Below is a small trained network, with its code and all its weights. Each question gives an input and a class and asks what happens when units are switched off, that is, made to give their printed mean instead of their output.

import numpy as np


def w(rows, s, z=0):
    codes = np.array(rows[::2]) - 128.0
    scale = np.full(codes.shape[1], s)
    scale[-1] = z or s
    return codes * scale


def f(y):
    return y / 2 * (1 + np.tanh(0.7978845608 * (y + 0.044715 * y**3)))


def log_softmax(a):
    a = a - a.max(-1, keepdims=True)
    return a - np.log(np.exp(a).sum(-1, keepdims=True))


def net(x, mask):
    res = np.array(x, float).reshape(1, 8) / 4 @ E
    y = f(res @ A[0][:, :-1].T + A[0][:, -1])
    res = res + np.where(mask, y, B[0][:, -1]) @ B[0][:, :-1]
    return log_softmax(res[-1] @ U[:, :-1].T + U[:, -1])


A, B = {}, {}
E = w([
[122,252,225],'x0',
[127,127,130],'x1',
[128,127,128],'x2',
[20,52,224],'x3',
[128,130,128],'x4',
[226,67,217],'x5',
[128,128,128],'x6',
[128,127,127],'x7',
],0.0039)
A[0] = w([
[130,32,54,123],'n0',
[43,77,189,93],'n1',
[205,177,72,61],'n2',
[134,115,150,36],'n3',
[91,109,153,54],'n4',
[48,81,184,93],'n5',
[152,124,145,20],'n6',
[201,173,75,61],'n7',
[50,84,181,69],'n8',
[206,88,187,76],'n9',
[1,195,41,84],'n10',
[122,82,84,32],'n11',
[79,159,90,68],'n12',
[131,147,133,46],'n13',
[114,153,145,29],'n14',
[40,180,65,62],'n15',
[202,90,184,71],'n16',
[200,174,75,55],'n17',
[136,97,110,174],'n18',
[121,135,150,23],'n19',
[211,176,72,98],'n20',
[105,126,111,5],'n21',
[117,185,161,44],'n22',
[178,160,93,43],'n23',
[90,143,129,25],'n24',
[149,153,114,29],'n25',
[231,78,200,102],'n26',
[126,32,53,86],'n27',
[42,77,189,94],'n28',
[211,86,190,76],'n29',
[152,139,103,34],'n30',
[132,45,54,89],'n31',
[123,92,93,33],'n32',
[138,140,116,22],'n33',
[135,159,142,51],'n34',
[156,155,100,26],'n35',
[122,233,200,84],'n36',
[172,157,101,38],'n37',
[44,79,187,89],'n38',
[94,131,95,32],'n39',
[133,115,134,17],'n40',
[210,87,189,74],'n41',
[96,122,129,32],'n42',
[118,197,175,98],'n43',
[119,213,189,53],'n44',
[122,209,186,79],'n45',
],0.0068,0.003)
B[0] = w([
[143,71,221,246],'n0',
[223,145,77,221],'n1',
[227,132,77,122],'n2',
[139,85,103,53],'n3',
[167,105,103,85],'n4',
[212,140,80,206],'n5',
[136,76,99,40],'n6',
[219,130,79,115],'n7',
[214,124,77,172],'n8',
[73,90,66,149],'n9',
[5,67,14,233],'n10',
[150,57,143,77],'n11',
[102,90,85,96],'n12',
[145,95,121,53],'n13',
[142,79,123,49],'n14',
[65,71,54,145],'n15',
[78,87,68,138],'n16',
[221,124,77,110],'n17',
[123,138,161,201],'n18',
[149,79,113,43],'n19',
[221,161,81,158],'n20',
[141,68,103,32],'n21',
[140,60,148,82],'n22',
[192,108,92,72],'n23',
[140,79,98,50],'n24',
[165,92,106,44],'n25',
[42,104,51,214],'n26',
[152,49,210,207],'n27',
[225,145,78,223],'n28',
[68,89,61,156],'n29',
[164,97,105,48],'n30',
[150,64,199,189],'n31',
[146,68,136,65],'n32',
[154,89,108,36],'n33',
[149,90,130,61],'n34',
[175,91,94,48],'n35',
[153,41,222,197],'n36',
[183,103,95,61],'n37',
[219,140,76,211],'n38',
[125,73,100,56],'n39',
[140,81,112,36],'n40',
[70,88,61,152],'n41',
[150,86,100,53],'n42',
[132,79,181,148],'n43',
[149,38,185,135],'n44',
[143,58,190,150],'n45',
],0.029,0.0013)
U = w([
[255,127,39,101],'0',
[94,155,141,254],'1',
[31,45,32,80],'2',
[142,6,233,85],'3',
[104,185,142,142],'4',
[103,182,138,125],'5',
[108,174,137,106],'6',
[105,175,138,91],'7',
],0.0061,0.0052)

Each question gives the input, the list of numbers given to net, and the class t.
The units are the neurons (one row each of A and B). Each row of codes is followed by its name. A weight is (code - 128) times the scale printed after its matrix; where a second scale follows, it is the last column's (A, B and U).
mask holds one flag per neuron, in row order. A switched-off neuron (its flag False) gives its mean, the last column of its row in B, instead of its output. The means were averaged over made-up inputs and are rounded, as every weight is.
A unit's drop is (log p(t) with every unit on - log p(t) with that unit switched off) / (log p(t) with every unit on - log p(t) with every unit switched off).
The circuit of an input: a set's keep is (log p(t) with only the set's units on - log p(t) with every unit switched off) / (log p(t) with every unit on - log p(t) with every unit switched off). Starting from the 12 units with the biggest drops (on a tie, the unit counted first), units are removed one at a time, each time the one whose removal leaves the highest keep (on an exact tie, the one counted first), for as long as the keep stays at least 0.8.
circuit, biggest first: the units of the circuit, biggest drop first
top k neurons: the k neurons with the biggest drops, biggest first
drop when u is switched off: that unit's drop, to one decimal
input [1,-6,1,-2,4,-8,5,-6], class 2: top 2 neurons => [n10 n15]
input [3,-1,3,5,-3,7,6,-4], class 2: top neuron => [n26]
input [8,-7,2,5,1,4,0,0], class 3: top 4 neurons => [n36 n44 n45 n43]
input [-8,-8,8,-5,1,-8,8,-3], class 2: top 3 neurons => [n10 n15 n36]
input [8,-7,-3,-7,0,-5,8,5], class 3: circuit, biggest first => [n36 n44]
input [-1,-5,4,1,-3,6,2,6], class 2: circuit, biggest first => [n26 n29]
input [-8,7,-6,5,-4,-4,4,2], class 3: circuit, biggest first => [n27 n0]
input [0,5,-2,-8,-2,7,-1,1], class 0: top 2 neurons => [n20 n2]
input [-8,-8,-4,-1,-5,6,5,0], class 3: top 4 neurons => [n0 n27 n31 n10]
input [8,8,-5,3,-5,-7,-3,-5], class 3: top 3 neurons => [n36 n44 n45]
input [-5,6,2,-7,-5,6,-3,0], class 0: drop when n37 is switched off => 0.2
input [0,4,-7,-8,7,2,-8,-6], class 0: drop when n7 is switched off => 0.1
input [-6,3,6,6,1,3,0,2], class 0: drop when n5 is switched off => 0.4
input [8,-3,1,5,-6,2,7,-5], class 3: drop when n44 is switched off => 0.2
input [2,-3,-3,-3,-6,-8,-8,5], class 2: circuit, biggest first => [n10]
